Below are the code and all the weights of a small trained network. Each question names an input and a class and asks about switching units off, where a switched-off unit gives its printed mean instead of its output.

import numpy as np


def w(rows, s, z=0):
    codes = np.array(rows[::2]) - 128.0
    scale = np.full(codes.shape[1], s)
    scale[-1] = z or s
    return codes * scale


def f(y):
    return y / 2 * (1 + np.tanh(0.7978845608 * (y + 0.044715 * y**3)))


def log_softmax(a):
    a = a - a.max(-1, keepdims=True)
    return a - np.log(np.exp(a).sum(-1, keepdims=True))


def net(x, mask):
    res = np.array(x, float).reshape(1, 7) / 4 @ E
    y = f(res @ A[0][:, :-1].T + A[0][:, -1])
    res = res + np.where(mask, y, B[0][:, -1]) @ B[0][:, :-1]
    return log_softmax(res[-1] @ U[:, :-1].T + U[:, -1])


A, B = {}, {}
E = w([
[103,60,107,59,176,165],'x0',
[211,80,97,180,163,171],'x1',
[197,187,139,175,213,148],'x2',
[254,133,132,11,83,99],'x3',
[108,148,128,53,220,31],'x4',
[74,37,82,194,176,111],'x5',
[192,120,84,154,179,199],'x6',
],0.0084)
A[0] = w([
[89,32,91,155,205,89,119],'N1',
[90,113,90,143,164,171,71],'N2',
[76,132,140,6,130,111,234],'N3',
[141,201,93,151,222,59,174],'N4',
[32,60,113,224,96,184,174],'N5',
[55,220,192,134,148,87,166],'N6',
[150,130,155,138,112,246,197],'N7',
[14,176,191,146,188,106,133],'N8',
[127,234,6,155,78,148,250],'N9',
[197,243,190,223,141,233,129],'N10',
[60,74,141,72,97,103,233],'N11',
[50,49,110,119,55,139,125],'N12',
[245,234,181,34,146,14,173],'N13',
[121,89,148,227,253,167,155],'N14',
[112,18,74,235,252,41,127],'N15',
[3,233,125,165,135,79,117],'N16',
[60,82,168,91,109,136,134],'N17',
[88,110,153,213,25,74,129],'N18',
[93,82,86,174,39,99,194],'N19',
[77,93,45,32,127,208,253],'N20',
[200,177,113,203,139,254,69],'N21',
],0.0079,0.005)
B[0] = w([
[128,148,91,162,152,86,179],'N1',
[114,160,98,166,115,150,145],'N2',
[128,97,151,198,143,50,212],'N3',
[150,168,146,94,129,186,178],'N4',
[169,156,169,97,127,133,205],'N5',
[155,122,174,119,110,123,189],'N6',
[127,70,134,162,107,87,174],'N7',
[187,192,162,91,122,150,185],'N8',
[106,79,173,167,147,93,176],'N9',
[117,36,115,162,161,86,201],'N10',
[140,92,151,201,149,100,193],'N11',
[149,55,126,134,102,115,172],'N12',
[205,151,168,82,92,130,251],'N13',
[120,159,129,137,178,105,202],'N14',
[4,164,18,105,203,128,210],'N15',
[131,147,166,126,99,116,190],'N16',
[144,88,129,148,132,110,160],'N17',
[207,126,178,108,122,123,174],'N18',
[162,98,143,155,119,92,172],'N19',
[151,75,139,185,148,58,195],'N20',
[110,99,89,179,159,130,181],'N21',
],0.011,0.014)
U = w([
[123,229,92,147,171,163,24],'0',
[216,122,255,154,79,137,254],'1',
[124,179,33,83,96,206,5],'2',
[103,34,34,206,179,98,156],'3',
],0.01,0.0029)

Each question gives the input, the list of numbers given to net, and the class t.
The units are the neurons (one row each of A and B). Each row of codes is followed by its name. A weight is (code - 128) times the scale printed after its matrix; where a second scale follows, it is the last column's (A, B and U).
mask holds one flag per neuron, in row order. A switched-off neuron (its flag False) gives its mean, the last column of its row in B, instead of its output. The means were averaged over made-up inputs and are rounded, as every weight is.
A unit's drop is (log p(t) with every unit on - log p(t) with that unit switched off) / (log p(t) with every unit on - log p(t) with every unit switched off).
The circuit of an input: a set's keep is (log p(t) with only the set's units on - log p(t) with every unit switched off) / (log p(t) with every unit on - log p(t) with every unit switched off). Starting from the 12 units with the biggest drops (on a tie, the unit counted first), units are removed one at a time, each time the one whose removal leaves the highest keep (on an exact tie, the one counted first), for as long as the keep stays at least 0.8.
circuit, biggest first: the units of the circuit, biggest drop first
top k neurons: the k neurons with the biggest drops, biggest first
drop of u: that unit's drop, to one decimal
input [2,-2,-2,-6,6,4,0], class 0: circuit, biggest first : (N8, N10, N15)
input [4,-8,1,-6,1,2,0], class 1: circuit, biggest first : (N8)
input [5,-1,2,7,-4,5,-1], class 3: top 2 neurons : (N13, N5)
input [-6,6,7,-6,5,-3,-4], class 0: circuit, biggest first : (N15, N4)
input [7,-4,-7,1,-2,5,-8], class 1: top 2 neurons : (N15, N18)
input [2,-7,8,-8,3,0,-6], class 1: top 4 neurons : (N6, N16, N8, N21)
input [-7,2,6,5,-7,-2,-1], class 3: top 2 neurons : (N10, N21)
input [5,-4,5,-2,8,7,-4], class 0: top 3 neurons : (N8, N4, N10)
input [-2,3,2,3,-7,-6,-2], class 3: top 2 neurons : (N10, N21)
input [2,-4,7,-1,0,-4,5], class 3: top 3 neurons : (N10, N21, N5)
input [2,6,-8,-6,-7,4,-8], class 1: top 3 neurons : (N5, N18, N10)
input [5,-2,7,4,-6,-7,3], class 3: top 2 neurons : (N10, N21)
input [5,-7,-7,-5,7,-1,0], class 1: top 4 neurons : (N8, N16, N15, N6)
input [8,-2,-1,-7,-8,2,-7], class 1: circuit, biggest first : (N5)
input [-5,-1,7,0,-2,7,-2], class 0: drop of N12 : 0.2
input [5,0,8,-5,6,5,3], class 0: drop of N19 : 0.0
input [2,8,-8,2,-4,-8,1], class 3: drop of N6 : 0.1
